Below are the code and all the weights of a small trained network. Each question names an input and a class and asks about switching units off, where a switched-off unit gives its printed mean instead of its output.

import numpy as np


def w(rows, s, z=0):
    codes = np.array(rows[::2]) - 128.0
    scale = np.full(codes.shape[1], s)
    scale[-1] = z or s
    return codes * scale


def f(y):
    return y / 2 * (1 + np.tanh(0.7978845608 * (y + 0.044715 * y**3)))


def log_softmax(a):
    a = a - a.max(-1, keepdims=True)
    return a - np.log(np.exp(a).sum(-1, keepdims=True))


def net(x, mask):
    res = np.array(x, float).reshape(1, 4) / 4 @ E
    y = f(res @ A[0][:, :-1].T + A[0][:, -1])
    res = res + np.where(mask, y, B[0][:, -1]) @ B[0][:, :-1]
    return log_softmax(res[-1] @ U[:, :-1].T + U[:, -1])


A, B = {}, {}
E = w([
[31,156,221],'x0',
[23,52,71],'x1',
[170,2,219],'x2',
[127,127,127],'x3',
],0.0081)
A[0] = w([
[103,170,99,106],'n1',
[176,176,147,116],'n2',
[157,162,164,191],'n3',
[72,97,50,96],'n4',
[28,114,115,118],'n5',
[112,213,102,99],'n6',
[171,86,175,107],'n7',
[148,88,161,120],'n8',
[93,184,198,127],'n9',
[94,152,180,127],'n10',
[120,127,153,254],'n11',
[174,205,145,126],'n12',
[84,159,179,106],'n13',
[157,82,171,106],'n14',
[90,155,181,102],'n15',
[164,165,157,101],'n16',
[134,85,180,111],'n17',
[145,93,175,125],'n18',
[130,91,156,88],'n19',
[163,106,50,106],'n20',
[218,165,116,127],'n21',
[116,253,130,87],'n22',
[92,75,89,91],'n23',
[121,167,73,84],'n24',
[93,143,100,170],'n25',
[161,61,148,119],'n26',
[194,194,203,174],'n27',
[102,173,67,87],'n28',
[182,183,144,149],'n29',
[72,106,104,76],'n30',
[78,155,173,106],'n31',
[232,121,53,96],'n32',
[87,159,168,111],'n33',
[103,99,80,124],'n34',
],0.013,0.0081)
B[0] = w([
[113,149,166,159],'n1',
[104,87,186,177],'n2',
[87,71,46,203],'n3',
[98,97,203,186],'n4',
[128,80,122,201],'n5',
[97,205,177,187],'n6',
[92,170,191,190],'n7',
[88,188,179,171],'n8',
[214,100,137,197],'n9',
[197,119,117,174],'n10',
[137,162,2,233],'n11',
[106,111,148,197],'n12',
[220,113,173,172],'n13',
[121,190,171,181],'n14',
[184,103,176,167],'n15',
[53,98,158,157],'n16',
[99,165,173,180],'n17',
[103,191,154,180],'n18',
[123,148,168,144],'n19',
[187,119,180,193],'n20',
[130,95,158,221],'n21',
[110,155,195,205],'n22',
[84,98,177,159],'n23',
[130,148,198,165],'n24',
[114,120,116,177],'n25',
[103,186,189,191],'n26',
[55,54,60,254],'n27',
[111,156,203,178],'n28',
[85,77,145,203],'n29',
[113,89,181,150],'n30',
[180,107,168,171],'n31',
[195,122,196,243],'n32',
[179,122,157,164],'n33',
[123,85,128,161],'n34',
],0.0078,0.0085)
U = w([
[110,234,165,77],'0',
[99,91,127,116],'1',
[252,141,150,78],'2',
[134,150,123,253],'3',
[137,174,47,130],'4',
],0.013,0.0082)

Each question gives the input, the list of numbers given to net, and the class t.
The units are the neurons (one row each of A and B). Each row of codes is followed by its name. A weight is (code - 128) times the scale printed after its matrix; where a second scale follows, it is the last column's (A, B and U).
mask holds one flag per neuron, in row order. A switched-off neuron (its flag False) gives its mean, the last column of its row in B, instead of its output. The means were averaged over made-up inputs and are rounded, as every weight is.
A unit's drop is (log p(t) with every unit on - log p(t) with that unit switched off) / (log p(t) with every unit on - log p(t) with every unit switched off).
The circuit of an input: a set's keep is (log p(t) with only the set's units on - log p(t) with every unit switched off) / (log p(t) with every unit on - log p(t) with every unit switched off). Starting from the 12 units with the biggest drops (on a tie, the unit counted first), units are removed one at a time, each time the one whose removal leaves the highest keep (on an exact tie, the one counted first), for as long as the keep stays at least 0.8.
units of the circuit, in order: the units of the circuit, biggest drop first
top k neurons: the k neurons with the biggest drops, biggest first
drop of u: that unit's drop, to one decimal
input [-6,5,1,2], class 2: units of the circuit, in order	(n27, n20)
input [7,-7,-2,5], class 1: units of the circuit, in order	(n27)
input [-2,-6,-5,4], class 1: units of the circuit, in order	(n27, n29, n3)
input [7,0,-6,7], class 2: top 2 neurons	(n9, n13)
input [-7,-8,1,-5], class 1: units of the circuit, in order	(n27, n29)
input [8,-5,6,7], class 2: top 4 neurons	(n9, n13, n10, n15)
input [2,-5,4,2], class 1: top 3 neurons	(n27, n3, n6)
input [6,-3,0,-2], class 2: top 2 neurons	(n9, n13)
input [2,-8,6,6], class 1: drop of n6	0.1
input [2,2,3,0], class 4: drop of n7	0.0
input [-8,5,-1,6], class 2: drop of n32	0.2
